m =
-15.9    0.4   -7.4   13.1   -9.4    5.0   19.0  -23.5   59.1   18.4  -14.8  -15.9   -2.2
-25.1    5.7   19.9   -6.6   14.3    2.0   -2.7   -2.6   59.1  -19.3   -8.9  -25.1   -8.4
  7.8   -6.8   -7.6  -28.3   18.1   -7.4   -4.7   -0.3   59.1   11.8   21.5    7.8   -6.7
 -0.5   -7.7   12.2   13.8   -9.3    8.5   14.3    6.7   59.1   -9.9    4.9   -0.5   31.6
  2.9   -9.4   23.5  -16.9  -24.6   -2.0  -12.1    7.0   59.1   -2.1   -1.3    2.9   -2.7
 10.4   -4.8   25.6   -9.2  -25.4   -7.0  -10.6   -0.5   59.1   -2.7    1.2   10.4  -11.7
  0.3   -3.5  -14.0  -12.5    2.8  -27.9   -0.8  -19.0   59.1    2.3   22.8    0.3    0.4
-12.2  -14.2   -8.2    6.6    1.6   15.0   24.6   -6.2   59.1   -3.5  -27.9  -12.2   -4.0
  2.0   -4.6  -12.2  -24.0    9.1  -21.9   -4.0  -10.3   59.1    8.8   22.4    2.0   -3.8
  0.7  -11.3   12.9    9.4  -10.4   13.7   11.7   11.9   59.1   -9.3    3.6    0.7   29.4
 -5.7    7.1   28.0   -0.6   23.2    8.6   -4.0  -11.6   59.1  -13.1    6.9   -5.7   -6.0
Rows and columns are numbered from 1.
What is the entry just right of 8.5?
Answer: 14.3
The bottom-right entry -> -6.0
The entry in row 3 and column 3 -> -7.6
The entry at row 1, column 1 is -15.9
What is the entry directly below the smallest entry?
Answer: 13.8
The entry in the top-right corner is -2.2
The centre entry -> -10.6
The entry directly below -21.9 is 13.7
What is the entry in row 3 and column 1?
Answer: 7.8
The entry directly below 22.4 is 3.6
The top entry of the column that holds the smallest entry is 13.1
What is the entry in the bottom-left corner?
Answer: -5.7
What is the entry just left of 9.1?
Answer: -24.0
The entry just left of -11.7: 10.4
What is the entry in row 1 and column 3?
Answer: -7.4
What is the entry at row 2, column 3?
Answer: 19.9
What is the entry directly below the centre entry?
Answer: -0.8
What is the entry directly above 8.5?
Answer: -7.4
What is the entry in row 1 and column 2?
Answer: 0.4
The entry directly below -16.9 -> -9.2
The entry just left of the centre entry: -7.0
What is the entry just right of the centre entry?
Answer: -0.5
The bottom entry of the column that holds the smallest entry is -0.6
The entry at row 2, column 2: 5.7
The entry just left of 6.9 is -13.1
What is the entry directly above the smallest entry?
Answer: -6.6
The entry just right of -10.3 is 59.1
The entry directly above 1.6: 2.8

Questions about the array below.
1) Find the entry just left of 18.3.
2) Find the entry just left of 9.6.
3) Find the entry just left of the largest entry.
4) Find the entry just left of 52.6.
5) Find the entry just right of -0.7.
6) Find the entry just left of -32.4.
7) Find the entry just right of the largest entry.
[[-34.1  20.0  59.8 -35.4  71.6  74.2  -6.7 -11.6  48.8   4.7  -9.7 -30.0
   45.0 -39.3  75.4  45.0]
 [ 75.4 -48.8  -8.9  37.3 -60.9  53.2 -65.7 -45.4  60.2   7.0 -36.6  24.2
  -36.8  24.4  20.6  74.3]
 [ 19.9 -18.7 -43.5  30.7 -16.3  22.8  76.4 -40.9 -44.3 -37.6  40.0 -25.0
    1.9 -18.5 -70.0  -5.8]
 [ 24.4  27.6  62.0  -7.6  47.4 -33.9 -19.3 -71.3  46.0 -11.7 -45.2  23.0
   58.0  53.0  -9.9  33.4]
 [-13.6 -15.5  59.0  60.0  71.8 -66.2  18.3   1.8  50.1 -12.0   5.1 -77.2
  -56.0  52.6  20.1   9.6]
 [  7.2 -70.2 -19.9  -9.8  13.3 -20.4  63.1  16.0  42.1 -11.8  14.7  12.2
  -26.2 -61.1 -69.2 -13.7]
 [  1.0  47.2 -50.3  50.1  11.8  73.3 -66.9  29.1 -31.9  76.1 -63.8  56.5
  -68.9 -74.7   4.2  17.2]
 [ 15.4 -44.5  64.9 -48.8  51.0 -77.2   1.8  69.1 -36.8  24.0  -0.4 -11.6
  -63.9  23.3  -0.7 -76.6]
 [ 71.7 -56.2 -32.4   3.8 -21.9  37.5 -75.0 -55.9 -25.1  74.9   8.9  73.1
  -63.1  29.7  13.0 -34.1]
 [-71.6 -61.7  42.4  58.4 -52.1 -31.9 -31.3 -27.5 -18.0 -76.0 -77.4   4.2
   59.5 -49.1 -41.1  32.4]
 [ 74.0 -58.4  24.2  43.1  18.6 -71.3  60.6   0.5  -4.3  19.8  39.9  44.7
  -52.5  50.6  68.4  14.2]]
1) -66.2
2) 20.1
3) 22.8
4) -56.0
5) -76.6
6) -56.2
7) -40.9

[[-24  33 -26  -1 -23 -26 -23 -24 -25   0  -7]
 [-41   3 -16 -33 -41 -16 -22 -47 -16 -27  -6]
 [  8 -21 -17 -27  24 -15 -21  -6 -23  39 -35]
 [-41  47 -23 -35 -45 -21 -24 -45 -26 -37 -12]
 [-15 -10 -20 -23 -11 -20 -23 -15 -28 -38 -24]
 [-26 -10  -8   2 -34  -8 -24  -4 -28 -44 -47]]
Indices start at 1.
Which number is the entry at row 1, column 2?
A: 33
Which number is the entry just left of -11?
A: -23
The entry at row 2, column 2 -> 3
Which number is the entry at row 2, column 1?
A: -41
The entry at row 3, column 1 is 8
The entry in the top-right corner: -7
The entry at row 1, column 1 is -24
Which number is the entry in the bottom-left corner?
A: -26
The entry in row 2 and column 3 -> -16
Which number is the bottom entry of the column that holds the largest entry?
A: -10
The entry directly above -11 is -45
Which number is the entry just left of -25?
A: -24
The entry just left of -38 is -28
Which number is the entry in the bottom-right corner?
A: -47
The entry just right of the largest entry -> -23
The entry just left of -44: -28
Which number is the maximum?
A: 47
The entry directly below the largest entry is -10
The entry directly below -37 -> -38
